Here is a tiny trained network, its code and every weight. The questions are about switching its units off for an input and a class, where a switched-off unit gives its printed mean instead of its output.

import numpy as np


def w(rows, s, z=0):
    codes = np.array(rows[::2]) - 128.0
    scale = np.full(codes.shape[1], s)
    scale[-1] = z or s
    return codes * scale


def f(y):
    return y / 2 * (1 + np.tanh(0.7978845608 * (y + 0.044715 * y**3)))


def log_softmax(a):
    a = a - a.max(-1, keepdims=True)
    return a - np.log(np.exp(a).sum(-1, keepdims=True))


def net(x, mask):
    res = np.array(x, float).reshape(1, 4) / 4 @ E
    y = f(res @ A[0][:, :-1].T + A[0][:, -1])
    res = res + np.where(mask, y, B[0][:, -1]) @ B[0][:, :-1]
    return log_softmax(res[-1] @ U[:, :-1].T + U[:, -1])


A, B = {}, {}
E = w([
[43,220,86,106,193,83,67,160],'x0',
[99,117,195,56,87,34,103,60],'x1',
[141,122,86,110,102,197,1,60],'x2',
[124,105,136,137,133,129,112,139],'x3',
],0.0071)
A[0] = w([
[71,121,225,26,78,33,83,55,3],'neuron 0',
[20,236,64,76,202,55,58,123,80],'neuron 1',
[157,157,60,235,205,253,138,214,10],'neuron 2',
[200,41,120,140,42,180,183,66,78],'neuron 3',
[126,149,196,183,158,49,219,182,87],'neuron 4',
[124,102,50,116,73,202,22,86,87],'neuron 5',
[42,240,37,89,188,106,90,183,49],'neuron 6',
[202,49,152,129,34,174,192,88,16],'neuron 7',
[118,118,86,79,76,210,21,58,140],'neuron 8',
],0.0058,0.0038)
B[0] = w([
[212,163,249,41,209,226,146,87,202],'neuron 0',
[41,1,145,191,81,191,125,82,253],'neuron 1',
[214,181,236,17,213,217,114,52,239],'neuron 2',
[36,3,154,228,106,180,114,60,218],'neuron 3',
[75,71,101,96,190,127,225,174,211],'neuron 4',
[87,76,109,24,163,115,242,233,216],'neuron 5',
[13,34,198,219,88,226,113,38,233],'neuron 6',
[58,13,183,221,112,194,145,78,199],'neuron 7',
[66,74,68,36,152,76,224,243,243],'neuron 8',
],0.0066,0.0047)
U = w([
[47,66,144,227,88,143,89,69,21],'0',
[190,182,232,32,206,183,98,51,145],'1',
[93,116,127,131,136,101,134,156,255],'2',
[58,104,94,99,152,70,230,239,51],'3',
[160,215,35,199,49,26,46,99,189],'4',
[199,250,30,206,41,1,29,95,1],'5',
],0.0071,0.006)

Each question gives the input, the list of numbers given to net, and the class t.
The units are the neurons (one row each of A and B). Each row of codes is followed by its name. A weight is (code - 128) times the scale printed after its matrix; where a second scale follows, it is the last column's (A, B and U).
mask holds one flag per neuron, in row order. A switched-off neuron (its flag False) gives its mean, the last column of its row in B, instead of its output. The means were averaged over made-up inputs and are rounded, as every weight is.
A unit's drop is (log p(t) with every unit on - log p(t) with that unit switched off) / (log p(t) with every unit on - log p(t) with every unit switched off).
The circuit of an input: a set's keep is (log p(t) with only the set's units on - log p(t) with every unit switched off) / (log p(t) with every unit on - log p(t) with every unit switched off). Starting from all 9 units, units are removed one at a time, each time the one whose removal leaves the highest keep (on an exact tie, the one counted first), for as long as the keep stays at least 0.8.
circuit, biggest first: the units of the circuit, biggest drop first
most important unit: the unit with the biggest drop
k most important neurons: the k neurons with the biggest drops, biggest first
drop when u is switched off: that unit's drop, to one decimal
input [0,6,-3,-6], class 1: circuit, biggest first => [neuron 0]
input [-6,-1,-4,-4], class 0: circuit, biggest first => [neuron 3; neuron 7]
input [8,-2,8,-8], class 0: 2 most important neurons => [neuron 6; neuron 1]
input [-2,-1,8,7], class 3: circuit, biggest first => [neuron 8; neuron 5]
input [-1,-3,2,3], class 4: 2 most important neurons => [neuron 0; neuron 4]
input [2,-5,7,3], class 3: circuit, biggest first => [neuron 8; neuron 5]
input [5,-3,7,0], class 3: 2 most important neurons => [neuron 8; neuron 5]
input [6,8,-4,-8], class 1: 2 most important neurons => [neuron 0; neuron 3]
input [3,3,-1,0], class 4: 2 most important neurons => [neuron 2; neuron 5]
input [-2,-4,-4,-4], class 1: circuit, biggest first => [neuron 8; neuron 1]
input [0,-5,7,-2], class 3: 3 most important neurons => [neuron 8; neuron 5; neuron 0]
input [8,-5,-2,3], class 0: 2 most important neurons => [neuron 6; neuron 1]
input [1,5,7,5], class 3: 3 most important neurons => [neuron 8; neuron 5; neuron 2]
input [-6,-4,-3,-4], class 0: 2 most important neurons => [neuron 3; neuron 7]
input [6,0,5,-2], class 0: circuit, biggest first => [neuron 1]
input [3,-4,8,5], class 3: 2 most important neurons => [neuron 8; neuron 5]
input [-3,-6,-3,-1], class 1: 2 most important neurons => [neuron 2; neuron 8]
input [0,8,-7,-4], class 1: 3 most important neurons => [neuron 0; neuron 8; neuron 5]
input [8,-8,-4,-3], class 0: 3 most important neurons => [neuron 6; neuron 1; neuron 0]
input [-2,6,-1,6], class 1: most important unit => neuron 0
input [-5,-6,-3,-2], class 1: drop when neuron 1 is switched off => 0.2
input [-6,4,-4,-6], class 0: drop when neuron 3 is switched off => 0.4
input [7,0,-2,-5], class 0: drop when neuron 4 is switched off => 0.0
